Below are the code and all the weights of a small trained network. Each question names an input and a target symbol and asks about switching units off, where a switched-off unit gives its printed mean instead of its output.

import numpy as np


def w(rows, s, z=0):
    codes = np.array(rows[::2]) - 128.0
    scale = np.full(codes.shape[1], s)
    scale[-1] = z or s
    return codes * scale


def f(y):
    return y / 2 * (1 + np.tanh(0.7978845608 * (y + 0.044715 * y**3)))


def softmax(a):
    e = np.exp(a - a.max(-1, keepdims=True))
    return e / e.sum(-1, keepdims=True)


def log_softmax(a):
    a = a - a.max(-1, keepdims=True)
    return a - np.log(np.exp(a).sum(-1, keepdims=True))


def net(x, mask):
    ids = ['Λαεζθμ'.index(c) for c in x.split()]
    T = len(ids)
    res = E[ids] + P[:T]
    r = res
    for j in range(3):
        rows = slice(3 * j, 3 * j + 3)
        q, k, v = (r @ M[0][rows].T for M in (Q, K, V))
        z = softmax(np.where(np.tri(T) > 0, q @ k.T / 3**0.5, -1e9)) @ v
        o = O[0][rows]
        res = res + np.where(mask[j], z, o[:, -1]) @ o[:, :-1]
    y = f(res @ A[0][:, :-1].T + A[0][:, -1])
    res = res + np.where(mask[3:19], y, B[0][:, -1]) @ B[0][:, :-1]
    return log_softmax(res[-1] @ U[:, :-1].T + U[:, -1])


Q, K, V, O, A, B = {}, {}, {}, {}, {}, {}
E = w([
[81,163,95],'Λ',
[46,90,75],'α',
[1,164,128],'ε',
[165,159,75],'ζ',
[151,231,107],'θ',
[125,100,42],'μ',
],0.0092)
P = w([
[170,121,27],'0',
[11,129,184],'1',
[44,153,164],'2',
[48,163,161],'3',
[54,173,155],'4',
[56,177,144],'5',
[56,176,139],'6',
[60,184,138],'7',
[79,195,132],'8',
[80,184,115],'9',
],0.011)
Q[0] = w([
[107,91,168],'H0',
[102,86,187],'H0',
[112,132,140],'H0',
[153,99,178],'H1',
[171,84,247],'H1',
[91,151,36],'H1',
[151,66,170],'H2',
[176,62,175],'H2',
[155,56,179],'H2',
],0.014)
K[0] = w([
[43,117,215],'H0',
[38,122,232],'H0',
[126,141,140],'H0',
[85,149,171],'H1',
[71,153,180],'H1',
[214,66,34],'H1',
[92,118,189],'H2',
[83,128,193],'H2',
[42,125,250],'H2',
],0.012)
V[0] = w([
[170,143,114],'H0',
[115,104,107],'H0',
[72,127,166],'H0',
[234,17,79],'H1',
[152,10,81],'H1',
[31,86,129],'H1',
[25,46,118],'H2',
[19,48,130],'H2',
[178,162,136],'H2',
],0.011)
O[0] = w([
[72,92,153,103],'H0',
[122,150,143,153],'H0',
[196,142,79,150],'H0',
[186,153,255,255],'H1',
[238,204,226,238],'H1',
[168,181,37,108],'H1',
[227,233,64,126],'H2',
[185,186,76,94],'H2',
[92,68,152,120],'H2',
],0.0081,0.0063)
A[0] = w([
[246,201,170,139],'N0',
[153,124,121,114],'N1',
[254,186,170,126],'N2',
[90,127,182,254],'N3',
[79,88,182,248],'N4',
[62,61,104,88],'N5',
[94,57,213,132],'N6',
[103,157,20,54],'N7',
[98,160,26,52],'N8',
[222,200,41,113],'N9',
[120,214,178,243],'N10',
[62,50,94,101],'N11',
[224,191,42,128],'N12',
[76,52,96,114],'N13',
[125,125,124,65],'N14',
[184,225,150,221],'N15',
],0.0071,0.0069)
B[0] = w([
[76,34,155,228],'N0',
[101,115,150,125],'N1',
[57,40,172,217],'N2',
[204,136,77,209],'N3',
[205,168,96,196],'N4',
[109,130,186,141],'N5',
[224,192,160,180],'N6',
[174,184,237,134],'N7',
[183,183,255,133],'N8',
[41,203,160,183],'N9',
[176,66,53,249],'N10',
[49,129,211,143],'N11',
[30,208,155,182],'N12',
[45,162,232,140],'N13',
[123,124,172,118],'N14',
[100,33,84,248],'N15',
],0.0059,0.015)
U = w([
[169,124,3,254],'Λ',
[48,100,109,109],'α',
[124,199,119,151],'ε',
[222,175,152,117],'ζ',
[109,153,238,27],'θ',
[154,49,139,111],'μ',
],0.0069,0.0054)

Each question gives the input, a string of symbols that net reads in full, and the target symbol t.
The units are the heads (3 rows each of Q, K, V and O) and the neurons (one row each of A and B). Each row of codes is followed by its name. A weight is (code - 128) times the scale printed after its matrix; where a second scale follows, it is the last column's (O, A, B and U).
mask holds one flag per unit, heads first, then neurons. A switched-off unit (its flag False) gives its mean, the last column of its rows in O or B, instead of its output. The means were averaged over made-up inputs and are rounded, as every weight is.
A unit's drop is (log p(t) with every unit on - log p(t) with that unit switched off) / (log p(t) with every unit on - log p(t) with every unit switched off).
The circuit of an input: a set's keep is (log p(t) with only the set's units on - log p(t) with every unit switched off) / (log p(t) with every unit on - log p(t) with every unit switched off). Starting from the 12 units with the biggest drops (on a tie, the unit counted first), units are removed one at a time, each time the one whose removal leaves the highest keep (on an exact tie, the one counted first), for as long as the keep stays at least 0.8.
units of the circuit, in order: the units of the circuit, biggest drop first
k most important neurons: the k neurons with the biggest drops, biggest first
heads that matter: for each layer, one digit per head in row order, 1 if its drop is at least 0.15 and else 0, layers parted by /
drop when u is switched off: that unit's drop, to one decimal
input θ ε θ ζ μ ζ α α ε, target θ: units of the circuit, in order -> [H2, N15, N6]
input θ ζ μ α ζ, target θ: units of the circuit, in order -> [H2, N15, N6]
input α α μ μ Λ θ ζ, target α: heads that matter -> 001
input θ μ α α ζ α α θ, target θ: units of the circuit, in order -> [H2, N15]
input Λ α ζ μ μ α Λ θ ζ, target Λ: heads that matter -> 010
input ε α Λ ζ μ ζ ε Λ θ ε, target ε: heads that matter -> 011
input μ ε θ θ Λ μ θ ζ, target μ: heads that matter -> 010
input α ζ α θ, target α: heads that matter -> 001
input α Λ α ζ ζ θ Λ, target α: heads that matter -> 011
input ζ ζ Λ θ, target ζ: most important neuron -> [N6]
input θ μ μ α θ ζ θ α, target θ: drop when H2 is switched off -> 1.4
input θ ζ Λ Λ, target θ: drop when N13 is switched off -> 0.3
input ε ε μ α α μ ζ Λ, target ε: drop when H1 is switched off -> 1.4
input ε ε θ ζ α μ θ ζ ε θ, target ε: drop when N2 is switched off -> 0.1
